Below is a small trained network, with its code and all its weights. Each question gives an input and a class and asks what happens when units are switched off, that is, made to give their printed mean instead of their output.

import numpy as np


def w(rows, s, z=0):
    codes = np.array(rows[::2]) - 128.0
    scale = np.full(codes.shape[1], s)
    scale[-1] = z or s
    return codes * scale


def f(y):
    return np.maximum(y, 0)


def log_softmax(a):
    a = a - a.max(-1, keepdims=True)
    return a - np.log(np.exp(a).sum(-1, keepdims=True))


def net(x, mask):
    res = np.array(x, float).reshape(1, 4) / 4 @ E
    y = f(res @ A[0][:, :-1].T + A[0][:, -1])
    res = res + np.where(mask, y, B[0][:, -1]) @ B[0][:, :-1]
    return log_softmax(res[-1] @ U[:, :-1].T + U[:, -1])


A, B = {}, {}
E = w([
[86,72,74,86,180,102,126,97,95,43],'x0',
[115,157,124,64,71,219,96,33,46,201],'x1',
[140,116,64,172,182,90,45,187,32,195],'x2',
[244,24,159,94,197,181,58,132,90,169],'x3',
],0.011)
A[0] = w([
[85,195,174,74,76,145,111,133,171,141,235],'N0',
[222,24,142,227,147,152,109,196,153,107,252],'N1',
[196,81,198,134,80,136,128,95,184,186,148],'N2',
[87,113,48,100,146,162,38,110,87,158,222],'N3',
[121,104,162,153,169,123,132,228,215,81,180],'N4',
[44,107,128,124,126,188,196,136,131,46,135],'N5',
[2,119,168,115,81,78,207,80,137,71,153],'N6',
],0.0091,0.0039)
B[0] = w([
[171,218,13,149,193,195,149,91,134,132,209],'N0',
[99,114,199,151,154,33,187,103,163,131,225],'N1',
[205,156,183,57,202,170,26,56,109,141,188],'N2',
[118,50,115,47,130,114,215,191,41,129,193],'N3',
[123,210,113,116,148,2,86,82,160,124,216],'N4',
[65,150,173,68,46,147,104,141,195,65,201],'N5',
[24,91,82,69,69,116,100,137,245,111,248],'N6',
],0.0097,0.017)
U = w([
[101,159,58,171,127,134,175,151,130,193,108],'0',
[122,133,163,150,154,48,145,114,154,100,210],'1',
[200,180,147,96,142,171,107,73,133,142,94],'2',
[114,108,158,179,108,163,96,140,147,89,1],'3',
[122,80,111,98,130,109,168,151,53,112,179],'4',
[155,97,251,106,134,151,130,116,128,175,123],'5',
[60,120,113,106,95,141,118,128,173,64,136],'6',
],0.013,0.0021)

Each question gives the input, the list of numbers given to net, and the class t.
The units are the neurons (one row each of A and B). Each row of codes is followed by its name. A weight is (code - 128) times the scale printed after its matrix; where a second scale follows, it is the last column's (A, B and U).
mask holds one flag per neuron, in row order. A switched-off neuron (its flag False) gives its mean, the last column of its row in B, instead of its output. The means were averaged over made-up inputs and are rounded, as every weight is.
A unit's drop is (log p(t) with every unit on - log p(t) with that unit switched off) / (log p(t) with every unit on - log p(t) with every unit switched off).
The circuit of an input: a set's keep is (log p(t) with only the set's units on - log p(t) with every unit switched off) / (log p(t) with every unit on - log p(t) with every unit switched off). Starting from all 7 units, units are removed one at a time, each time the one whose removal leaves the highest keep (on an exact tie, the one counted first), for as long as the keep stays at least 0.8.
circuit, biggest first: the units of the circuit, biggest drop first
unit that matters most: the unit with the biggest drop
k most important neurons: the k neurons with the biggest drops, biggest first
drop of u: that unit's drop, to one decimal
input [-5,-4,-6,3], class 2: 2 most important neurons : (N2, N6)
input [0,-1,-4,4], class 5: unit that matters most : N0
input [-6,-2,3,-4], class 0: circuit, biggest first : (N1, N5)
input [-6,-2,4,-3], class 0: circuit, biggest first : (N2, N5)
input [-7,0,0,4], class 5: 3 most important neurons : (N1, N0, N4)
input [3,4,-6,6], class 2: 2 most important neurons : (N1, N2)
input [-2,4,3,-1], class 4: circuit, biggest first : (N3, N6)
input [3,-1,1,2], class 4: 2 most important neurons : (N4, N6)
input [-3,0,-1,3], class 5: 3 most important neurons : (N0, N4, N1)
input [-8,7,6,5], class 5: circuit, biggest first : (N2, N3, N0)
input [0,-4,-8,4], class 1: 2 most important neurons : (N4, N1)
input [-7,-2,-8,8], class 2: 2 most important neurons : (N2, N3)
input [-4,-3,-1,6], class 5: 3 most important neurons : (N2, N6, N0)
input [-6,8,7,7], class 5: circuit, biggest first : (N0)
input [-1,-2,-4,3], class 1: 2 most important neurons : (N1, N0)
input [-2,-4,5,-7], class 0: 3 most important neurons : (N1, N5, N2)
input [-2,0,1,3], class 5: 2 most important neurons : (N0, N4)
input [-5,0,4,0], class 5: drop of N4 : 0.4
input [-3,7,1,-2], class 2: drop of N0 : 0.2
input [7,4,-3,6], class 4: circuit, biggest first : (N3)
input [1,8,6,6], class 4: drop of N3 : 0.4
